Below is a small trained network, with its code and all its weights. Each question gives an input and a target symbol and asks what happens when units are switched off, that is, made to give their printed mean instead of their output.

import numpy as np


def w(rows, s, z=0):
    codes = np.array(rows[::2]) - 128.0
    scale = np.full(codes.shape[1], s)
    scale[-1] = z or s
    return codes * scale


def norm(h):
    return h / np.sqrt((h * h).mean(-1, keepdims=True) + 1e-5)


def f(y):
    return y / 2 * (1 + np.tanh(0.7978845608 * (y + 0.044715 * y**3)))


def softmax(a):
    e = np.exp(a - a.max(-1, keepdims=True))
    return e / e.sum(-1, keepdims=True)


def log_softmax(a):
    a = a - a.max(-1, keepdims=True)
    return a - np.log(np.exp(a).sum(-1, keepdims=True))


def net(x, mask):
    ids = ['Λβδεζηθμξ'.index(c) for c in x.split()]
    T = len(ids)
    res = E[ids] + P[:T]
    u = 0
    for l in range(2):
        r = norm(res)
        for j in range(2):
            rows = slice(2 * j, 2 * j + 2)
            q, k, v = (r @ M[l][rows].T for M in (Q, K, V))
            z = softmax(np.where(np.tri(T) > 0, q @ k.T / 2**0.5, -1e9)) @ v
            o = O[l][rows]
            res = res + np.where(mask[u + j], z, o[:, -1]) @ o[:, :-1]
        u += 2
        y = f(norm(res) @ A[l][:, :-1].T + A[l][:, -1])
        res = res + np.where(mask[u : u + 4], y, B[l][:, -1]) @ B[l][:, :-1]
        u += 4
    return log_softmax(norm(res)[-1] @ U[:, :-1].T + U[:, -1])


Q, K, V, O, A, B = {}, {}, {}, {}, {}, {}
E = w([
[78,155,183,89],'Λ',
[133,110,121,106],'β',
[116,144,126,194],'δ',
[84,70,2,131],'ε',
[147,113,142,82],'ζ',
[110,115,124,162],'η',
[163,131,169,123],'θ',
[180,155,108,163],'μ',
[157,197,104,114],'ξ',
],0.029)
P = w([
[3,34,107,252],'0',
[17,94,76,195],'1',
[89,102,128,216],'2',
[93,96,142,223],'3',
[165,74,186,228],'4',
[127,77,174,237],'5',
],0.0044)
Q[0] = w([
[177,134,254,172],'L0H1',
[124,47,171,50],'L0H1',
[147,176,99,90],'L0H2',
[182,127,186,161],'L0H2',
],0.01)
K[0] = w([
[192,186,192,206],'L0H1',
[99,154,243,92],'L0H1',
[81,89,96,164],'L0H2',
[162,255,103,136],'L0H2',
],0.0095)
V[0] = w([
[192,82,56,52],'L0H1',
[2,163,131,80],'L0H1',
[152,88,139,135],'L0H2',
[37,172,159,92],'L0H2',
],0.006)
O[0] = w([
[253,42,189,112,134],'L0H1',
[217,184,221,236,9],'L0H1',
[191,132,134,57,178],'L0H2',
[12,18,205,91,18],'L0H2',
],0.0051,0.0013)
A[0] = w([
[211,122,214,112,106],'L0N1',
[83,85,213,158,62],'L0N2',
[254,225,133,152,5],'L0N3',
[123,38,92,121,173],'L0N4',
],0.0067,0.0019)
B[0] = w([
[114,148,160,254,253],'L0N1',
[85,199,191,100,153],'L0N2',
[56,174,186,44,187],'L0N3',
[203,153,134,189,219],'L0N4',
],0.0081,0.0025)
Q[1] = w([
[2,102,125,137],'L1H1',
[173,139,71,61],'L1H1',
[45,111,134,53],'L1H2',
[144,117,56,78],'L1H2',
],0.0098)
K[1] = w([
[34,115,120,150],'L1H1',
[222,87,8,153],'L1H1',
[90,84,186,114],'L1H2',
[83,124,135,131],'L1H2',
],0.015)
V[1] = w([
[57,147,221,112],'L1H1',
[173,183,21,144],'L1H1',
[52,3,151,140],'L1H2',
[247,143,49,252],'L1H2',
],0.0055)
O[1] = w([
[2,128,176,2,125],'L1H1',
[174,124,195,152,118],'L1H1',
[117,55,174,165,89],'L1H2',
[91,185,110,80,255],'L1H2',
],0.008,0.005)
A[1] = w([
[162,234,29,123,2],'L1N1',
[25,113,26,140,178],'L1N2',
[166,164,209,189,110],'L1N3',
[150,241,2,93,144],'L1N4',
],0.0091,0.0045)
B[1] = w([
[159,184,254,79,191],'L1N1',
[172,113,113,42,214],'L1N2',
[58,130,175,109,161],'L1N3',
[221,198,161,48,253],'L1N4',
],0.0087,0.006)
U = w([
[176,144,105,223,80],'Λ',
[152,43,184,104,143],'β',
[128,137,106,119,11],'δ',
[161,106,9,84,252],'ε',
[93,198,97,221,160],'ζ',
[86,96,70,107,146],'η',
[40,140,169,59,124],'θ',
[129,119,91,83,7],'μ',
[191,202,110,44,196],'ξ',
],0.011,0.0034)

Each question gives the input, a string of symbols that net reads in full, and the target symbol t.
The units are the heads (2 rows each of Q, K, V and O) and the neurons (one row each of A and B). Each row of codes is followed by its name. A weight is (code - 128) times the scale printed after its matrix; where a second scale follows, it is the last column's (O, A, B and U).
mask holds one flag per unit, layer by layer, with each layer's heads first. A switched-off unit (its flag False) gives its mean, the last column of its rows in O or B, instead of its output. The means were averaged over made-up inputs and are rounded, as every weight is.
A unit's drop is (log p(t) with every unit on - log p(t) with that unit switched off) / (log p(t) with every unit on - log p(t) with every unit switched off).
The circuit of an input: a set's keep is (log p(t) with only the set's units on - log p(t) with every unit switched off) / (log p(t) with every unit on - log p(t) with every unit switched off). Starting from all 12 units, units are removed one at a time, each time the one whose removal leaves the highest keep (on an exact tie, the one counted first), for as long as the keep stays at least 0.8.
circuit, biggest first: the units of the circuit, biggest drop first
top k neurons: the k neurons with the biggest drops, biggest first
k most important neurons of layer l: the k neurons of layer l with the biggest drops, biggest first
which heads matter: for each layer, one digit per head in row order, 1 if its drop is at least 0.15 and else 0, layers parted by /
drop when u is switched off: that unit's drop, to one decimal
input δ ζ μ δ, target ξ: most important neuron of layer 0 -> [L0N1]
input μ ζ θ θ θ ζ, target ε: top 2 neurons -> [L0N3 L1N1]
input Λ ζ μ μ μ δ, target ξ: which heads matter -> 00 / 01
input δ ξ ζ ζ ζ β, target Λ: which heads matter -> 10 / 00
input β δ μ Λ β, target θ: circuit, biggest first -> [L0H1 L1H1]
input ζ ζ θ ζ ζ, target ε: which heads matter -> 10 / 11
input δ μ η, target ξ: which heads matter -> 01 / 01
input ζ ξ η, target η: 2 most important neurons of layer 1 -> [L1N4 L1N1]
input ζ ζ β, target Λ: 3 most important neurons of layer 0 -> [L0N4 L0N3 L0N1]
input ξ ζ δ ζ θ, target θ: 2 most important neurons of layer 0 -> [L0N2 L0N4]
input ζ δ ζ θ, target θ: drop when L1H1 is switched off -> 0.2
input δ ζ δ ζ, target β: drop when L1N1 is switched off -> 0.1
input Λ ζ η, target θ: drop when L0H2 is switched off -> 0.2
input ζ Λ δ, target θ: circuit, biggest first -> [L1H1]
input ζ ζ ζ ζ, target β: drop when L1N4 is switched off -> 0.3
